Below are the code and all the weights of a small trained network. Each question names an input and a target symbol and asks about switching units off, where a switched-off unit gives its printed mean instead of its output.

import numpy as np


def w(rows, s, z=0):
    codes = np.array(rows[::2]) - 128.0
    scale = np.full(codes.shape[1], s)
    scale[-1] = z or s
    return codes * scale


def f(y):
    return y / 2 * (1 + np.tanh(0.7978845608 * (y + 0.044715 * y**3)))


def softmax(a):
    e = np.exp(a - a.max(-1, keepdims=True))
    return e / e.sum(-1, keepdims=True)


def log_softmax(a):
    a = a - a.max(-1, keepdims=True)
    return a - np.log(np.exp(a).sum(-1, keepdims=True))


def net(x, mask):
    ids = ['αγζηλστω'.index(c) for c in x.split()]
    T = len(ids)
    res = E[ids] + P[:T]
    u = 0
    for l in range(3):
        r = res
        for j in range(3):
            rows = slice(3 * j, 3 * j + 3)
            q, k, v = (r @ M[l][rows].T for M in (Q, K, V))
            z = softmax(np.where(np.tri(T) > 0, q @ k.T / 3**0.5, -1e9)) @ v
            o = O[l][rows]
            res = res + np.where(mask[u + j], z, o[:, -1]) @ o[:, :-1]
        u += 3
        y = f(res @ A[l][:, :-1].T + A[l][:, -1])
        res = res + np.where(mask[u : u + 8], y, B[l][:, -1]) @ B[l][:, :-1]
        u += 8
    return log_softmax(res[-1] @ U[:, :-1].T + U[:, -1])


Q, K, V, O, A, B = {}, {}, {}, {}, {}, {}
E = w([
[174,71,205,158,206],'α',
[114,120,159,167,123],'γ',
[91,94,222,136,179],'ζ',
[175,157,86,209,107],'η',
[6,168,161,178,108],'λ',
[166,203,160,116,100],'σ',
[70,129,18,205,158],'τ',
[169,27,47,98,153],'ω',
],0.015)
P = w([
[167,106,147,192,46],'0',
[165,74,133,173,2],'1',
[166,183,119,225,226],'2',
[131,86,80,46,63],'3',
[117,196,71,95,252],'4',
[134,78,90,53,32],'5',
],0.0069)
Q[0] = w([
[213,137,91,87,48],'0.h1',
[145,85,160,222,147],'0.h1',
[103,165,42,135,79],'0.h1',
[162,55,152,123,29],'0.h2',
[142,217,199,142,192],'0.h2',
[122,100,155,127,120],'0.h2',
[98,248,202,171,173],'0.h3',
[137,195,220,157,51],'0.h3',
[134,135,138,41,115],'0.h3',
],0.011)
K[0] = w([
[154,127,136,170,95],'0.h1',
[155,112,84,75,126],'0.h1',
[131,122,73,156,106],'0.h1',
[159,146,190,131,34],'0.h2',
[120,71,37,75,133],'0.h2',
[119,128,123,130,110],'0.h2',
[68,255,155,37,117],'0.h3',
[152,155,160,98,59],'0.h3',
[143,122,188,152,128],'0.h3',
],0.014)
V[0] = w([
[167,66,114,23,71],'0.h1',
[171,174,73,164,178],'0.h1',
[180,168,110,86,104],'0.h1',
[106,130,77,84,198],'0.h2',
[109,193,72,110,182],'0.h2',
[104,90,14,85,169],'0.h2',
[86,106,112,192,164],'0.h3',
[55,204,178,77,122],'0.h3',
[148,102,127,149,255],'0.h3',
],0.0066)
O[0] = w([
[110,109,147,173,81,1],'0.h1',
[104,137,100,136,117,112],'0.h1',
[156,123,150,148,137,32],'0.h1',
[148,132,161,254,102,34],'0.h2',
[141,130,127,186,139,51],'0.h2',
[122,155,144,191,158,25],'0.h2',
[96,107,91,127,113,224],'0.h3',
[114,132,119,138,207,132],'0.h3',
[141,68,131,136,58,98],'0.h3',
],0.0074,0.0036)
A[0] = w([
[66,142,161,66,23,154],'0.n1',
[115,207,204,244,139,104],'0.n2',
[103,140,203,199,172,3],'0.n3',
[82,242,181,201,129,82],'0.n4',
[136,173,80,119,116,61],'0.n5',
[142,80,90,100,183,24],'0.n6',
[142,81,255,62,113,79],'0.n7',
[201,172,44,62,23,221],'0.n8',
],0.0084,0.0055)
B[0] = w([
[55,171,143,152,216,230],'0.n1',
[225,116,120,86,145,181],'0.n2',
[175,139,79,255,40,139],'0.n3',
[221,50,154,136,152,200],'0.n4',
[108,126,172,209,116,118],'0.n5',
[135,90,125,140,85,127],'0.n6',
[104,50,177,195,103,176],'0.n7',
[151,199,164,115,99,255],'0.n8',
],0.0072,0.006)
Q[1] = w([
[117,135,157,112,79],'1.h1',
[163,153,172,157,114],'1.h1',
[104,164,220,146,127],'1.h1',
[228,139,115,111,169],'1.h2',
[203,148,101,153,196],'1.h2',
[92,2,193,120,51],'1.h2',
[110,152,84,117,116],'1.h3',
[184,54,174,106,71],'1.h3',
[68,101,143,95,76],'1.h3',
],0.0094)
K[1] = w([
[152,153,124,94,94],'1.h1',
[120,104,151,136,114],'1.h1',
[119,160,186,87,132],'1.h1',
[133,92,41,170,97],'1.h2',
[140,47,2,30,177],'1.h2',
[154,128,214,206,74],'1.h2',
[117,163,188,113,155],'1.h3',
[88,93,104,126,85],'1.h3',
[14,202,177,153,175],'1.h3',
],0.0081)
V[1] = w([
[172,239,67,165,114],'1.h1',
[201,62,139,86,212],'1.h1',
[81,161,111,248,198],'1.h1',
[193,67,173,129,109],'1.h2',
[144,89,2,149,141],'1.h2',
[79,147,78,90,31],'1.h2',
[100,194,204,237,137],'1.h3',
[95,61,2,69,98],'1.h3',
[80,107,80,5,108],'1.h3',
],0.0042)
O[1] = w([
[76,66,125,214,87,6],'1.h1',
[2,193,108,145,8,157],'1.h1',
[109,107,218,136,18,154],'1.h1',
[173,15,168,157,70,79],'1.h2',
[208,153,225,240,145,21],'1.h2',
[195,82,127,89,137,104],'1.h2',
[188,202,96,156,235,180],'1.h3',
[171,57,121,103,106,54],'1.h3',
[182,100,185,227,64,167],'1.h3',
],0.003,0.0017)
A[1] = w([
[3,193,92,132,254,2],'1.n1',
[132,73,80,89,169,67],'1.n2',
[220,20,122,210,127,87],'1.n3',
[153,192,90,105,8,86],'1.n4',
[110,151,159,122,110,84],'1.n5',
[141,110,120,152,62,83],'1.n6',
[44,163,82,237,68,136],'1.n7',
[87,170,55,93,110,108],'1.n8',
],0.0074,0.0064)
B[1] = w([
[222,38,92,197,139,253],'1.n1',
[167,104,239,207,101,120],'1.n2',
[121,154,68,11,16,204],'1.n3',
[183,162,175,254,42,159],'1.n4',
[112,145,134,167,127,120],'1.n5',
[149,96,152,97,203,125],'1.n6',
[103,141,41,95,92,150],'1.n7',
[180,153,54,178,122,167],'1.n8',
],0.0062,0.0071)
Q[2] = w([
[27,111,143,97,46],'2.h1',
[73,149,92,91,129],'2.h1',
[125,166,161,71,69],'2.h1',
[98,112,48,192,141],'2.h2',
[158,75,76,144,110],'2.h2',
[221,169,178,132,228],'2.h2',
[96,167,155,69,2],'2.h3',
[114,168,193,147,217],'2.h3',
[244,197,98,132,178],'2.h3',
],0.0084)
K[2] = w([
[157,117,238,106,140],'2.h1',
[43,179,174,100,135],'2.h1',
[147,154,151,52,80],'2.h1',
[76,53,126,89,186],'2.h2',
[163,71,29,44,180],'2.h2',
[203,229,187,132,218],'2.h2',
[81,111,254,168,52],'2.h3',
[179,226,134,75,214],'2.h3',
[91,215,61,26,65],'2.h3',
],0.0073)
V[2] = w([
[126,133,155,164,123],'2.h1',
[254,39,209,122,216],'2.h1',
[181,88,104,8,151],'2.h1',
[248,102,187,209,190],'2.h2',
[109,99,119,171,143],'2.h2',
[101,101,57,139,43],'2.h2',
[121,69,93,230,120],'2.h3',
[254,227,253,82,183],'2.h3',
[77,149,113,119,144],'2.h3',
],0.0059)
O[2] = w([
[144,109,153,128,135,79],'2.h1',
[216,63,138,95,196,148],'2.h1',
[81,167,168,125,135,251],'2.h1',
[66,101,81,133,89,169],'2.h2',
[152,72,57,122,172,115],'2.h2',
[158,109,178,106,173,186],'2.h2',
[122,76,60,125,153,156],'2.h3',
[172,152,254,136,157,4],'2.h3',
[80,155,173,167,77,90],'2.h3',
],0.0061,0.0022)
A[2] = w([
[20,191,127,205,208,75],'2.n1',
[46,201,186,72,48,68],'2.n2',
[40,94,104,147,222,191],'2.n3',
[9,190,149,76,122,190],'2.n4',
[164,21,35,180,107,2],'2.n5',
[65,113,227,202,178,120],'2.n6',
[81,31,203,50,150,79],'2.n7',
[179,254,136,161,150,35],'2.n8',
],0.0085,0.0059)
B[2] = w([
[245,54,175,78,134,178],'2.n1',
[163,68,92,113,153,165],'2.n2',
[156,128,103,193,147,254],'2.n3',
[65,167,127,102,190,158],'2.n4',
[120,171,199,100,117,213],'2.n5',
[119,214,127,148,120,148],'2.n6',
[48,116,126,189,96,187],'2.n7',
[134,76,164,193,111,174],'2.n8',
],0.011,0.0087)
U = w([
[55,14,170,103,124,123],'α',
[49,148,153,9,219,203],'γ',
[29,148,136,174,163,65],'ζ',
[120,124,130,210,84,3],'η',
[133,44,62,156,227,168],'λ',
[121,146,245,121,176,103],'σ',
[58,198,48,128,112,135],'τ',
[186,106,147,2,100,191],'ω',
],0.0049,0.0039)

Each question gives the input, a string of symbols that net reads in full, and the target symbol t.
The units are the heads (3 rows each of Q, K, V and O) and the neurons (one row each of A and B). Each row of codes is followed by its name. A weight is (code - 128) times the scale printed after its matrix; where a second scale follows, it is the last column's (O, A, B and U).
mask holds one flag per unit, layer by layer, with each layer's heads first. A switched-off unit (its flag False) gives its mean, the last column of its rows in O or B, instead of its output. The means were averaged over made-up inputs and are rounded, as every weight is.
A unit's drop is (log p(t) with every unit on - log p(t) with that unit switched off) / (log p(t) with every unit on - log p(t) with every unit switched off).
The circuit of an input: a set's keep is (log p(t) with only the set's units on - log p(t) with every unit switched off) / (log p(t) with every unit on - log p(t) with every unit switched off). Starting from the 12 units with the biggest drops (on a tie, the unit counted first), units are removed one at a time, each time the one whose removal leaves the highest keep (on an exact tie, the one counted first), for as long as the keep stays at least 0.8.
units of the circuit, in order: the units of the circuit, biggest drop first
most important unit: the unit with the biggest drop
k most important neurons: the k neurons with the biggest drops, biggest first
top k neurons in layer l: the k neurons of layer l with the biggest drops, biggest first
which heads matter: for each layer, one digit per head in row order, 1 if its drop is at least 0.15 and else 0, layers parted by /
input λ ω σ σ λ, target σ: 2 most important neurons : [0.n4 1.n1]
input σ ζ ζ, target σ: units of the circuit, in order : [2.h3 0.h3]
input τ λ ω α λ, target ω: which heads matter : 010 / 001 / 000
input ω λ η τ η, target τ: which heads matter : 010 / 000 / 101
input λ α ω λ ζ, target ω: 2 most important neurons : [1.n3 0.n3]
input λ α λ ω σ, target ω: most important unit : 0.h2
input ω τ ω σ, target σ: units of the circuit, in order : [2.h3 0.n8]
input λ λ σ γ γ, target σ: units of the circuit, in order : [2.h3 0.h2 1.n3 1.n1]
input α λ σ η α, target σ: units of the circuit, in order : [2.h3 1.n1 0.h2]
input ζ η λ η λ η, target η: units of the circuit, in order : [1.n4 0.n8 2.n8 0.h3]
input α α σ λ η, target σ: units of the circuit, in order : [2.h3 1.n1 0.h2 0.h3]
input σ λ γ, target σ: which heads matter : 001 / 000 / 001
input α ζ σ ω γ, target ω: 2 most important neurons : [1.n3 0.n2]
input τ ζ γ, target τ: most important neuron : [1.n7]
input ω ω σ, target ω: 2 most important neurons : [0.n4 0.n2]
input λ λ τ γ ζ, target τ: which heads matter : 011 / 000 / 101
input ω λ λ, target ω: 3 most important neurons : [0.n4 0.n2 1.n3]
input τ τ α, target τ: top 3 neurons in layer 1 : [1.n7 1.n3 1.n1]
input α γ α λ η α, target α: 2 most important neurons : [2.n7 0.n7]
input λ σ α α, target α: which heads matter : 001 / 000 / 000
input γ λ α σ λ, target σ: 3 most important neurons : [0.n4 0.n2 0.n1]
input ω λ η, target ω: top 3 neurons in layer 0 : [0.n1 0.n4 0.n2]
input ω γ ζ, target ω: top 3 neurons in layer 0 : [0.n3 0.n2 0.n1]
input ω ζ τ, target ω: top neuron in layer 1 : [1.n3]
input λ η α λ ζ, target λ: 2 most important neurons : [2.n3 1.n1]
input τ λ τ α η, target τ: 3 most important neurons : [0.n1 1.n7 1.n3]
input α λ σ ω α, target ω: 2 most important neurons : [1.n3 0.n2]
input τ η λ α λ σ, target σ: 2 most important neurons : [0.n8 2.n8]
